Table B holds the same points as the rows below and some others, measured another way and shuffled. Each row below is followed by which row of B it is.
B:
[[-179 -138 -235   42   27 -189  181   51  284 -411 -354 -124 -262   56
   206  315   86 -238    9 -533  -36   -3 -238]
 [ -45   -6  -40 -178   86  124 -244 -246 -278 -108   93  -39 -171   90
  -178  321 -101  -87 -120  263   -6 -333  161]
 [ -20  663  -43  199  -21 -210   -8   34  -25  147  144  319  237  -17
   112  -10  -92   -5  117  191  -96   77  -94]
 [  -4  100   23 -119  -38  -83 -183  -13  -19  102   38   73   74   26
   -68  151   27  -40  -71  109   69  -81   94]
 [ -18  198  -48  229  135  -91   67   96  -51   18   81   84  196   55
   203 -136   13  131  202   48  -76  222  -62]
 [ -49 -189  -12  154  130   -8  -86   98  119  -60  -20  -52   50  186
   107  -99   85  155  163  -95  -29   67  -40]
 [ -16  290 -158  -76   62   49 -136  -48 -152 -325  160 -159   79   19
   -60  252 -205  203 -165  167 -209    9 -192]
 [ -85 -234   59 -140 -101  116  157  -50   80   11 -354 -137  -18  -61
     7  330   98 -207  119  102  226   29 -101]
 [-103   -1  -21  116  148 -112  214  -14 -133  129 -142  223  -34  -69
   142    1  134 -224  276  -40  107   67  143]
 [ -18  231  -20   67   12  -86   68  -73 -124  117   -4  126   64   -4
   123  120    3 -156   98  154   55   25   52]
 [-118  -44  -15  -71   55  109 -160 -100  -15 -126  -55   13 -112   71
  -170  216  -44   -3   51  134  -23 -236  -32]
 [ -23   64  113 -109  -40 -103  -62 -115 -147  384  -47  274   -5  -35
   -47  138  122 -319   79  204  252 -165  327]
 [  48 -274 -125  -35  171  190  -41 -172 -279 -321   65 -448 -100  194
   162  255  -69   54 -134  100  -44   29   16]
 [  82  250  -94   19  161 -116 -120  -90 -366   37  297   23   96   72
   129   40  -65   21 -109  161  -58   41  229]
 [  26   66  -58  116  117 -105  -14   38  -99   12   96  -25  113   94
   199  -36   36   49   48   -4  -20  149   63]
 [-126 -165    2  167   81  204  456   20   -9 -103 -360 -127   79  -94
   195  100   61  -44  430  142   82  311 -278]
 [  34 -287   92 -197  -58   14 -237  -86   -2  148  -48 -113  -41  145
   -37  217  115 -140 -118   89  226 -169  227]
 [ -10  328  -66   10   21 -200 -114  -72 -111   93  114  185   19   39
    53  136  -24 -153  -55   58    6 -102  125]
 [ -12 -119  -64 -122 -113 -100  -45   44  205 -129 -168 -220  -12   95
   106  301   73 -107 -150 -184   84   25 -115]
 [ -91   50  -52  -95   59   67 -253  -33   15 -205   47  -23  -38   86
  -192  181  -84  142  -45   91 -106 -187  -86]
 [ -32  195  -62   95  141   37   10  -78 -217  -46   94   43   67   27
    67   59  -75   48  114  213  -72   37   -8]
 [-105 -303   35 -144  -18   19 -289  -16  208  -64 -132  -31 -150  166
  -176  193   88  -32  -28  -76   83 -298   41]
 [  14  140  -12  233  147 -107   10  106  -68  108  132  103  225   87
   206 -205   48  153  198   60  -42  223   19]
 [ -26   57  -46  165  139 -111 -224   84   73  -47  154   65   69  210
    78 -129   18  187   68  -73 -117  -10    9]
 [-160   37 -121  -12   58 -147 -170   -8  157 -207  -78  127 -205  102
   -86  187    6  -91  -10 -245  -86 -268  -40]
 [-137 -282   12  128   87  155  193   54  128 -137 -282 -116   10   43
    86   49   86   43  330   18   41  138 -218]
 [ -63  -51   86   68   75 -150  -91   33   17  291  -34  296   14   63
    11 -103  176 -126  208  -16  148  -91  254]
 [  -6    9  -99  159  224 -191  -58  -24 -186   32  151   90  -42  158
   224  -92   75  -54   54 -137  -32    7  247]
 [-124  128 -124  353  195 -382  288  231  120   50 -126  295   74  -18
   363 -256  198  -81  347 -445  -31  309   -2]
 [   9 -118   28  -53  122   98 -162 -123 -230   41   97  -57   -6  117
   -24   99    3   16    7  221   53 -101  193]
 [ -71 -104   33  -11   57  -30 -231   19   74   41    7   80  -16  131
   -81   17   64   45   63    5   30 -151   80]
 [ -29  345 -106  103   98 -154  170  -10 -197   25   35  133  117  -86
   185   74  -22  -91  100   66  -27  177    9]
 [ -46   95   70  -30  -27   37   42 -113 -115  172  -89  109   36  -28
     1  188   24 -184  127  274  151  -58   74]
 [-138  471 -340  196  203 -132 -105   -3  -10 -566  171   17  -96  120
    50  135 -248  198  -49 -181 -444  -79 -318]
 [   3   34   56   22   37   19   76  -46 -159  186  -27   53  126  -17
    83   61   58  -74  153  239  132   99   96]
 [ -81  195  -90  113   45 -191 -118   99  163  -83   26  132   47   97
    42    5    1   65   47 -154 -109  -15 -103]
 [ -16   68   13  171   91  -47   77   68  -41  102    0   59  181   35
   169  -98   60   65  212   90   23  204   -7]
 [-191   70  -94  161   73 -241  279  100  153   -7 -301  260  -72  -87
   169   45  154 -251  292 -314   48   84  -72]
 [  68  308 -193  -24  158  -19 -105 -207 -449 -209  306 -145  -14   92
   121  248 -196    9 -234  198 -156  -36  109]
 [  27 -280   -3  -93   68   -4 -165   36  -15  -39   29 -204   34  145
    59   66   92   87  -87  -48   67   44  110]
 [ -75  -18 -183  -31  221  155 -221 -168 -222 -452  147 -215 -185  170
   -92  246 -185  166 -115   84 -239 -216  -68]
 [ -18  -37 -118  138  152 -142 -162   76   54 -154  113  -56    7  218
   157  -56   33  141   -9 -202 -112   28    0]
 [-269  342  -84  117    0 -206 -104  112  354 -120 -156  425  -81  -13
  -185   62   -8  -23  224 -205 -149 -235 -246]
 [  22  299 -133  -97   73  -42  -79 -189 -347 -110  173  -39  -21   11
    35  308 -142 -101 -188  196  -60  -82   97]
 [ -83  176  -15   29  -55 -221 -181   91  235   58  -35  194   40   83
   -12   61   54  -46   24 -125    6 -108  -29]
 [-128  -26   18   37   68   80  -60   78  107  -82  -84   49   74   18
  -106   17   14  168  203   81  -45    9 -157]
 [  31 -266  -28   43  107  -68 -304   42   71  -64  122 -160  -20  307
   105  -32   77  131  -83 -143  -10  -58  124]
 [ -44    3  -52  -98   -9  130   83 -118 -106 -161 -128 -186   -7  -20
    17  349  -59  -85   -5  199   45   16 -128]
 [  24  349  -58  168   21 -150  125   10  -92  102   48   87  186    9
   256   30   -8  -73  101  112    2  192  -36]
 [ -49  119  -11  143  122  -53   85   55  -80   64    5  122  138   -6
   111  -70   39   46  224   82   -5  156    2]
 [  -1  110 -145   33  135   33  -68   37 -105 -304  137 -225  116   76
    81   92 -111  269  -72   43 -188  162 -172]
 [  57   55 -103  106  171   60  230  -72 -346  -96   56 -209  126    6
   294   87  -39   13   66  181  -16  308   -6]
 [ -79  -34  -65   25  120   69  -95 -105  -98 -150    6  -32  -99  120
   -17  151  -47    3   61   84  -53 -141   -1]
 [ -23  136   58   -3   63   96  -65 -109 -225  141   64  117   85    0
   -68   90  -38  -13  137  379   52  -62   96]
 [   3  110 -250  -54   -3   19  160  -96  -92 -460  -79 -416  -40   37
   232  464 -140  -63 -209  -47 -104  151 -284]
 [ -25   -2  -34  -99  133  198  -72 -173 -331 -108   82 -112  -27   15
   -94  221 -101   38   -2  337  -22  -82   70]
 [ -38  276  -83  -36   84   -3 -150  -93 -194 -112  153   57   20   27
   -78  175 -127   53  -53  198 -112 -107   -1]
 [ -31 -114 -167  118  209   36   26  -37 -122 -320   33 -246  -63  165
   195   95  -39  104   16  -97 -136   94  -82]
 [ -75   27 -103  -47   13   10 -220   62  175 -316   11 -150   11  128
   -89  182  -76  209  -97  -67 -155  -63 -237]
 [  16 -261   37 -195   79  129 -198 -138 -215   13   41 -150  -61   93
   -86  212   34  -25  -96  200  114 -141  217]
 [ -62  -26  -70  -22  -16 -150  -31   15  127  -71 -130  -15  -69   78
   101  197   80 -150  -26 -189   46  -47  -23]
 [  17  166 -169  203  226  -43  -10   43 -169 -229  218 -135  135  130
   226  -72  -90  256   24    2 -215  225  -87]
 [ -32  -18   -7   37   65  -68  -77    7   -7   45    5   41   39   90
    60   30   61  -12   69    6   40   -9   66]
 [-223  184 -206  246  220 -144   60   58   95 -322  -64  205 -142   56
    55   -1  -37   34  230 -282 -241  -62 -190]
 [  20  524  103    7 -155 -275  -95  123   86  422   75  386  337  -94
     1  -19   49  -71   66  198  119   91   51]
 [ -38  -22    0   -2  113    5 -184  -49 -112   20   88   53   -7  107
   -44   42   13   44   40  106   -3 -114  125]
 [ -58  148   14  -82  -69  -19 -158  -90   18   48  -33   92  -18   49
   -98  243  -27 -120   -8  166   59 -199    5]
 [-126 -182 -161   39  167  136 -292  -54  100 -514   38 -234 -201  276
   -95  173 -116  242  -52 -106 -249 -246 -210]
 [  29  -96   12  -28   13   14 -202   14   31  -23   59 -138   82  168
    37   76   26  112  -47   74   21    2    5]
 [ -26  241   68  -44 -144    3  245  -54  -69  212 -205   85  177 -169
    92  264   24 -248  149  313  207  157  -75]
 [ -49 -164  -82   79  141  -27 -115   39   43 -176    3 -114  -34  179
    91   12   40  111   31 -143  -70    1  -16]
 [-164  217  -41  -32  -19  -21 -288   28  208 -168  -13  168  -29   63
  -263  159  -91  122   34   37 -148 -271 -193]]
Rows of B count from 0, top down.

[ 118  -66  -69  -10 -155  130 -280   97 -260 -159  -96   68  323   17
  211  385   65  -94   68  273 -112 -257 -185  368  -98  130 -222  150
  -14   27]
54
[-260    1   97  137  -54   85   11   86  111  113   66 -204 -106  -30
  -23  308 -123  148   85  128  258 -226  172 -160  -80  -56   71  126
  -99   27]
56
[ -81   77  134  119  -42  129   86  -82  -89  110    7  -48    2   76
   -5  362   18  173  -97  250   21   28   80   80 -206  -78  150  -29
   -9   64]
31
[ 270 -163  176  184  -21 -120   24   50   70   97   33 -235 -258  105
  116  -87   93  -80 -119 -186  154  232  108   -6  -59  -14   86   36
  108  -23]
23
[-109  200  126 -112   11  -14  430  -10  -66  127   53   17    7   81
 -232  187   39  189   89  208  -38  100  112   27  -56 -238  389  -48
   72   89]
8
[ 184   -6  168   37  -51  -40  152   -2  -95   89  -37  -77  -46  145
  -18   81  120   34 -116   67   15  222   29  152  -87  -39  192  -35
  141   28]
14
[ 448 -110   15  126  104 -223  -33   -3  -45 -116   34  -31   -3  128
  142 -306  233 -318 -148 -252 -109  425  -43  223   79  -96 -119  -15
   79   -6]
5
[-232 -166  173  -59  -41  -63  198  300  193   37  184 -272 -105 -171
 -145  202  -36   62  288  144  365 -365  216 -169  -75 -232  167  378
 -198  -47]
40
[ 389  -36  -74    9   68 -108   72   39 -114  -80   64  144  -32  -13
  248  -86  178 -250  232 -216 -343  171  -35   73  -13 -157   -4   13
  134  111]
25
[-302  235  -34 -109   89   -7   89  146  -42  -48 -136   32  366  110
 -353 -166   -4 -107   99  137   36  252  -97   98  411 -182 -215 -104
   10  166]
59
[-224   86  187   60   37    4  124  -15   -4   21    0 -156  199  150
 -303   93   51   90 -293  317  241  220   61  209   12 -167   23   -8
 -135   -9]
13
[  27  -86  -16  123  -69  -93  -40  116  147    5  161 -219 -229  -61
  165  176 -117   16  193 -131  207 -350  170 -145  -29   14  110  241
  -54  -70]
19
[  82   80   -3  108   38  -40  -60   -4  -58  -25  -65  -23  105  141
   -2  -86   62 -126  -96  -40  -24  280  -49  135  143  -35 -139  -91
   66   74]
62
[ 384   47 -190   -2 -209  -26 -259   24 -258 -129 -176   64  159  188
  286  144    4 -114   56  -61 -179 -101 -230  347  138  347 -108  -14
  275   12]
18
[-190  130   83   78 -158   92   44   15    8  161  -38 -188  -78  112
  -51  372 -159  264   -3  184  233 -201  107  -30  -30  116  211   17
   61   15]
17
[ 121 -131  175  -59    3  -59  143  157  -68  -13   12  -73   87   16
  -76   15  193 -113   33  129   30  148    4  178  -64 -192   31  124
   -3   37]
57
[-129   38  -59   19  -23  -49   47  147  116   12  110 -117  -98  -70
   30  142 -129   20  315  -64  130 -293  127 -172   91  -65   71  167
  -32   21]
10
[ 266   53  -53  -12   73   65  115   -7 -227  -27   13  287   55  -43
  230   99  189 -172  298  -35 -502  190  -67   62 -129 -228    3  -78
  145  234]
15
[  31   40  108  209  109   75  -17  -52  -57   73  -48   -2   11   84
   31  -42  120 -107 -119  -12  -93  434   17   18  -29 -174 -144 -165
   38  166]
49
[-358  110   84  -88   17   41  265  157   68   81   81  -72   58  -69
 -245  206  -67  128  260  222  143 -159  143 -131   43 -263  153  122
 -104   96]
55
[-337  424  -85  -75  -44   45  198  -31  -52   88  -96   14  150  183
 -278  181 -193  237   95  170   44  -19   21    5  276    4  182 -167
  127  116]
11
[ 335 -174  203   32 -108 -159  165   89    0   87   30 -222 -225  109
   65   26  122   11  -58  -65  144   93   97  106 -126   18  292  125
  151  -72]
41
[ 353  -66   42    0   13 -259    1   80  -57 -110  -69 -118  102  210
  -45 -329  176 -245 -185 -153   66  373  -95  319  231   19  -76    1
  133  -49]
46
[-161   14  129  132   49   84   59   41   28   88   38  -88   -5   -8
  -53  140   21   19   15  117   71  109  104  -67  -74 -195  -23    7
  -72  109]
20
[ 323 -217   11  147 -188  -63 -140  124   48   46   81 -211 -346  -27
  400  235  -49  -14  201 -222  116 -349  106  -92 -143  192  142  242
  123  -68]
58
[ 187  162  -47  362 -197  126 -215 -247  -65  191  -68 -118 -333  224
  392  396 -195  236 -156 -151   -4  -79   85  -53 -129  375  189 -195
  268   16]
64
[-205  266 -100   37  -11  123   -9    0  -84   44  -92   74  133   74
  -40  177 -116   61  156   82  -89   -4  -24  -33  154  -17  -55 -133
   84  170]
32
[-425   22  234  -35  -90  136  145  153   14  113  -10 -214  155    7
 -308  380  -50  227  -23  480  356 -179  113   53  -90 -132  111  152
 -159   17]
38
[ 331 -105  139  204   29  -69   47 -103  -49   37   94  -83 -157  100
  181   52  168  -60 -201  -72  -47  267   86  129 -223  -89  127   -6
   46  -10]
4
[-236  171  -19  105   86   32   50  -10   50   24   45  -27   54   27
  -85   86  -72   20   62   50   40   55   85  -81   95 -172  -35  -41
  -70   99]
53
[  93   39    7   59  -27 -118   76   81   65   56   10 -139 -147   90
   22  -54  -35  -19  101 -171   92   55   79  -64  135    2  110   18
  126   26]
30
